Here is a tiny trained network, its code and every weight. The questions are about switching its units off for an input and a class, where a switched-off unit gives its printed mean instead of its output.

import numpy as np


def w(rows, s, z=0):
    codes = np.array(rows[::2]) - 128.0
    scale = np.full(codes.shape[1], s)
    scale[-1] = z or s
    return codes * scale


def norm(h):
    return h / np.sqrt((h * h).mean(-1, keepdims=True) + 1e-5)


def f(y):
    return np.maximum(y, 0)


def log_softmax(a):
    a = a - a.max(-1, keepdims=True)
    return a - np.log(np.exp(a).sum(-1, keepdims=True))


def net(x, mask):
    res = np.array(x, float).reshape(1, 5) / 4 @ E
    u = 0
    for l in range(4):
        y = f(norm(res) @ A[l][:, :-1].T + A[l][:, -1])
        res = res + np.where(mask[u : u + 5], y, B[l][:, -1]) @ B[l][:, :-1]
        u += 5
    return log_softmax(norm(res)[-1] @ U[:, :-1].T + U[:, -1])


A, B = {}, {}
E = w([
[89,71,72],'x0',
[250,157,72],'x1',
[84,242,29],'x2',
[86,25,124],'x3',
[254,117,48],'x4',
],0.0038)
A[0] = w([
[133,157,215,73],'0.n1',
[247,119,100,3],'0.n2',
[160,73,86,73],'0.n3',
[3,217,157,225],'0.n4',
[118,65,182,56],'0.n5',
],0.0078,0.0013)
B[0] = w([
[146,102,121,183],'0.n1',
[204,69,196,216],'0.n2',
[149,133,118,173],'0.n3',
[211,211,127,252],'0.n4',
[60,252,132,189],'0.n5',
],0.011,0.0045)
A[1] = w([
[179,166,146,185],'1.n1',
[62,88,224,92],'1.n2',
[152,248,86,253],'1.n3',
[92,115,58,219],'1.n4',
[90,124,103,19],'1.n5',
],0.012,0.003)
B[1] = w([
[57,161,162,204],'1.n1',
[37,200,51,158],'1.n2',
[122,59,254,244],'1.n3',
[186,82,255,146],'1.n4',
[82,60,119,130],'1.n5',
],0.0086,0.011)
A[2] = w([
[161,241,158,3],'2.n1',
[79,137,66,149],'2.n2',
[158,140,128,174],'2.n3',
[58,8,167,161],'2.n4',
[174,185,179,209],'2.n5',
],0.012,0.0012)
B[2] = w([
[83,2,152,197],'2.n1',
[87,154,188,144],'2.n2',
[67,176,50,152],'2.n3',
[120,114,166,202],'2.n4',
[75,59,59,255],'2.n5',
],0.0085,0.0072)
A[3] = w([
[99,170,185,3],'3.n1',
[255,130,126,205],'3.n2',
[126,103,119,174],'3.n3',
[128,168,116,131],'3.n4',
[165,32,37,66],'3.n5',
],0.0099,0.0017)
B[3] = w([
[122,161,124,244],'3.n1',
[213,89,104,229],'3.n2',
[43,37,131,190],'3.n3',
[78,3,109,133],'3.n4',
[178,117,124,254],'3.n5',
],0.0069,0.0031)
U = w([
[199,83,93,79],'0',
[44,249,59,3],'1',
[75,143,180,220],'2',
],0.015,0.0037)

Each question gives the input, the list of numbers given to net, and the class t.
The units are the neurons (one row each of A and B). Each row of codes is followed by its name. A weight is (code - 128) times the scale printed after its matrix; where a second scale follows, it is the last column's (A, B and U).
mask holds one flag per neuron, layer by layer. A switched-off neuron (its flag False) gives its mean, the last column of its row in B, instead of its output. The means were averaged over made-up inputs and are rounded, as every weight is.
A unit's drop is (log p(t) with every unit on - log p(t) with that unit switched off) / (log p(t) with every unit on - log p(t) with every unit switched off).
The circuit of an input: a set's keep is (log p(t) with only the set's units on - log p(t) with every unit switched off) / (log p(t) with every unit on - log p(t) with every unit switched off). Starting from the 12 units with the biggest drops (on a tie, the unit counted first), units are removed one at a time, each time the one whose removal leaves the highest keep (on an exact tie, the one counted first), for as long as the keep stays at least 0.8.
circuit, biggest first: the units of the circuit, biggest drop first
most important unit: the unit with the biggest drop
top k neurons: the k neurons with the biggest drops, biggest first
k most important neurons of layer l: the k neurons of layer l with the biggest drops, biggest first
drop of u: that unit's drop, to one decimal
input [1,-5,-7,6,0], class 1: top 3 neurons	1.n2; 1.n3; 0.n5
input [0,-2,-5,4,-8], class 1: circuit, biggest first	1.n2; 1.n3
input [-1,4,-4,6,-7], class 1: top 2 neurons	1.n2; 0.n4
input [-4,-4,2,2,7], class 0: circuit, biggest first	0.n2; 1.n3; 0.n5
input [7,2,2,-3,3], class 0: top 4 neurons	0.n5; 0.n2; 1.n3; 0.n4
input [0,-1,-6,-1,0], class 1: top 2 neurons	0.n4; 1.n2
input [1,3,-7,0,-5], class 1: most important unit	0.n4
input [-3,-2,3,8,5], class 0: top 2 neurons	0.n4; 1.n1
input [-8,-1,3,7,5], class 0: circuit, biggest first	1.n3; 0.n2; 0.n5
input [-3,-7,-7,4,3], class 1: circuit, biggest first	1.n2; 1.n3; 0.n5
input [2,2,-7,-8,0], class 0: circuit, biggest first	1.n3; 0.n2; 2.n5
input [-7,3,-8,-8,0], class 0: 2 most important neurons of layer 0	0.n5; 0.n2
input [-2,1,-5,-2,3], class 0: top 2 neurons	1.n3; 0.n2
input [-2,-5,-4,5,-1], class 1: drop of 1.n3	0.2
input [2,1,-2,-1,3], class 0: drop of 1.n3	0.4
input [0,1,-7,6,3], class 1: drop of 1.n3	0.7
input [6,-5,-3,-7,7], class 0: drop of 1.n3	0.4
